[[-3.23 -2.32 -3.32  2.70  1.26 -3.58 -3.25 -3.23]
 [-2.35 -1.68 -2.42  2.15  1.06 -2.63 -2.38 -2.35]
 [-4.31 -2.59 -4.36  3.77  1.77 -4.50 -4.01 -4.31]
 [-1.09  2.87 -0.56  1.04  0.25  1.02  1.35 -1.09]
 [-2.07 -0.89 -2.03  1.69  0.73 -1.92 -1.67 -2.07]
 [-1.66  0.88 -1.38  1.02  0.21 -0.51 -0.24 -1.66]]
->
[[-1.09  2.87 -0.56  1.04  0.25  1.02  1.35 -1.09]
 [-1.66  0.88 -1.38  1.02  0.21 -0.51 -0.24 -1.66]
 [-2.07 -0.89 -2.03  1.69  0.73 -1.92 -1.67 -2.07]
 [-2.35 -1.68 -2.42  2.15  1.06 -2.63 -2.38 -2.35]
 [-3.23 -2.32 -3.32  2.70  1.26 -3.58 -3.25 -3.23]
 [-4.31 -2.59 -4.36  3.77  1.77 -4.50 -4.01 -4.31]]

[[ 3.86  2.52  3.13 -1.14  2.16  0.43 -4.05 -1.79  2.23]
 [-2.82 -1.58 -2.64 -0.21  0.01  1.03  2.59  1.86 -1.50]
 [ 1.80 -1.89  1.73  4.17  2.35 -3.95 -0.84 -4.73 -5.53]]
->
[[ 3.86  2.52  3.13 -1.14  2.16  0.43 -4.05 -1.79  2.23]
 [ 1.80 -1.89  1.73  4.17  2.35 -3.95 -0.84 -4.73 -5.53]
 [-2.82 -1.58 -2.64 -0.21  0.01  1.03  2.59  1.86 -1.50]]

[[-0.40 -4.40 -1.67  3.51  4.46  0.29]
 [-0.52 -4.56 -1.82  3.73  4.46  0.32]
 [-0.62 -4.68 -1.96  3.93  4.46  0.31]
 [-0.94 -4.76 -2.41  4.63  4.46  0.09]
 [-0.24 -4.18 -1.49  3.25  4.46  0.24]]
->
[[-0.24 -4.18 -1.49  3.25  4.46  0.24]
 [-0.40 -4.40 -1.67  3.51  4.46  0.29]
 [-0.52 -4.56 -1.82  3.73  4.46  0.32]
 [-0.62 -4.68 -1.96  3.93  4.46  0.31]
 [-0.94 -4.76 -2.41  4.63  4.46  0.09]]

[[-4.12  0.58  0.13]
 [ 0.37 -0.35  0.22]]
->
[[ 0.37 -0.35  0.22]
 [-4.12  0.58  0.13]]

[[ 0.72 -3.42  0.00  3.52 -0.21]
 [ 0.23  3.21 -1.03  1.76 -0.20]
 [-3.48  4.01 -2.38  0.39 -2.15]
 [ 3.07 -1.68  0.53  2.87  0.08]
 [-2.15  4.35 -2.13  0.44 -3.08]]
->
[[ 3.07 -1.68  0.53  2.87  0.08]
 [ 0.72 -3.42  0.00  3.52 -0.21]
 [ 0.23  3.21 -1.03  1.76 -0.20]
 [-2.15  4.35 -2.13  0.44 -3.08]
 [-3.48  4.01 -2.38  0.39 -2.15]]

[[-1.21 -0.83 -1.09  0.14  1.61  0.30 -4.17 -2.67  1.21  3.39  0.15]
 [-0.17 -0.11  1.38  0.92  2.37 -0.21 -0.01 -4.38 -0.29 -4.09  0.85]]
->
[[-0.17 -0.11  1.38  0.92  2.37 -0.21 -0.01 -4.38 -0.29 -4.09  0.85]
 [-1.21 -0.83 -1.09  0.14  1.61  0.30 -4.17 -2.67  1.21  3.39  0.15]]
---
[[-0.80 -2.78  0.33 -1.36  0.93 -0.90 -1.16  1.20 -0.79 -0.16 -1.48 -0.87]
 [ 1.60  1.54 -0.20  0.23 -0.13 -0.79  1.22 -1.56 -0.11 -0.31 -0.08 -1.58]
 [-1.21 -0.08  0.01  0.46  1.99  0.03  1.07 -1.13  1.22 -0.94  0.32 -0.06]
 [-0.42  1.18 -0.34  2.50  1.25  1.66  0.53  1.61  0.16 -0.35  0.22 -1.04]
 [ 0.02  1.32  0.07  0.07  0.95  0.34  2.69 -1.20  1.76 -1.25 -0.36 -0.39]
 [-0.23 -0.77  4.70  2.38 -0.03  0.23 -1.08 -1.67  0.15  0.85  1.16  1.43]]
->
[[ 1.43  1.16  0.85  0.15 -1.67 -1.08  0.23 -0.03  2.38  4.70 -0.77 -0.23]
 [-0.39 -0.36 -1.25  1.76 -1.20  2.69  0.34  0.95  0.07  0.07  1.32  0.02]
 [-1.04  0.22 -0.35  0.16  1.61  0.53  1.66  1.25  2.50 -0.34  1.18 -0.42]
 [-0.06  0.32 -0.94  1.22 -1.13  1.07  0.03  1.99  0.46  0.01 -0.08 -1.21]
 [-1.58 -0.08 -0.31 -0.11 -1.56  1.22 -0.79 -0.13  0.23 -0.20  1.54  1.60]
 [-0.87 -1.48 -0.16 -0.79  1.20 -1.16 -0.90  0.93 -1.36  0.33 -2.78 -0.80]]

[[-0.06 -0.39 -0.03 -0.09 -0.14 -0.01 -0.28 -0.12]
 [-3.06  0.43 -0.83 -0.33  1.30  1.53  1.28 -3.59]
 [-3.79 -5.43 -2.19 -4.69  1.43 -2.24  0.18 -0.16]
 [-0.24 -1.07 -0.15 -0.40 -0.09 -0.16 -0.52 -0.46]
 [-0.02  0.13 -0.01 -0.01  0.14  0.02  0.16 -0.08]]
->
[[-0.08  0.16  0.02  0.14 -0.01 -0.01  0.13 -0.02]
 [-0.46 -0.52 -0.16 -0.09 -0.40 -0.15 -1.07 -0.24]
 [-0.16  0.18 -2.24  1.43 -4.69 -2.19 -5.43 -3.79]
 [-3.59  1.28  1.53  1.30 -0.33 -0.83  0.43 -3.06]
 [-0.12 -0.28 -0.01 -0.14 -0.09 -0.03 -0.39 -0.06]]

[[ 1.82  3.16 -3.96]
 [-2.79 -3.96  2.08]
 [ 1.28 -4.53  1.03]
 [ 3.51 -0.70 -0.14]
 [-1.57  3.85  4.68]
 [ 2.95  3.12  2.33]
 [-0.84 -1.92 -3.53]
 [-0.94  2.06 -2.71]
 [ 2.95 -4.72 -3.79]
 [ 0.15 -2.14 -2.31]
 [-4.15 -1.16 -0.63]]
->
[[-0.63 -1.16 -4.15]
 [-2.31 -2.14  0.15]
 [-3.79 -4.72  2.95]
 [-2.71  2.06 -0.94]
 [-3.53 -1.92 -0.84]
 [ 2.33  3.12  2.95]
 [ 4.68  3.85 -1.57]
 [-0.14 -0.70  3.51]
 [ 1.03 -4.53  1.28]
 [ 2.08 -3.96 -2.79]
 [-3.96  3.16  1.82]]

[[-0.04  0.78 -1.53]
 [ 1.99 -2.94 -1.94]
 [ 1.21  0.65  0.13]
 [-0.28  2.59  3.76]
 [ 0.87  0.57  1.49]
 [ 1.39 -2.47 -0.63]
 [ 2.06  3.66 -5.05]
 [-0.48 -2.01 -2.96]]
->
[[-2.96 -2.01 -0.48]
 [-5.05  3.66  2.06]
 [-0.63 -2.47  1.39]
 [ 1.49  0.57  0.87]
 [ 3.76  2.59 -0.28]
 [ 0.13  0.65  1.21]
 [-1.94 -2.94  1.99]
 [-1.53  0.78 -0.04]]

[[-5.04 -2.60]
 [-0.33 -1.82]
 [-3.37 -1.10]
 [ 0.92  4.66]
 [-3.64 -3.51]
 [ 0.90  3.71]]
->
[[ 3.71  0.90]
 [-3.51 -3.64]
 [ 4.66  0.92]
 [-1.10 -3.37]
 [-1.82 -0.33]
 [-2.60 -5.04]]

[[ 4.38 -3.83  1.01  0.37 -4.14  0.93 -1.61  1.71 -1.78]
 [-2.89 -4.34  1.86 -4.66 -1.81  0.03 -2.75  1.72 -1.28]
 [ 1.40  0.72  0.83  1.20 -0.40 -0.20 -0.26  2.60 -1.98]
 [ 2.94 -3.38  1.45  1.53 -0.24  0.25  0.21  1.75  3.01]]
->
[[ 3.01  1.75  0.21  0.25 -0.24  1.53  1.45 -3.38  2.94]
 [-1.98  2.60 -0.26 -0.20 -0.40  1.20  0.83  0.72  1.40]
 [-1.28  1.72 -2.75  0.03 -1.81 -4.66  1.86 -4.34 -2.89]
 [-1.78  1.71 -1.61  0.93 -4.14  0.37  1.01 -3.83  4.38]]
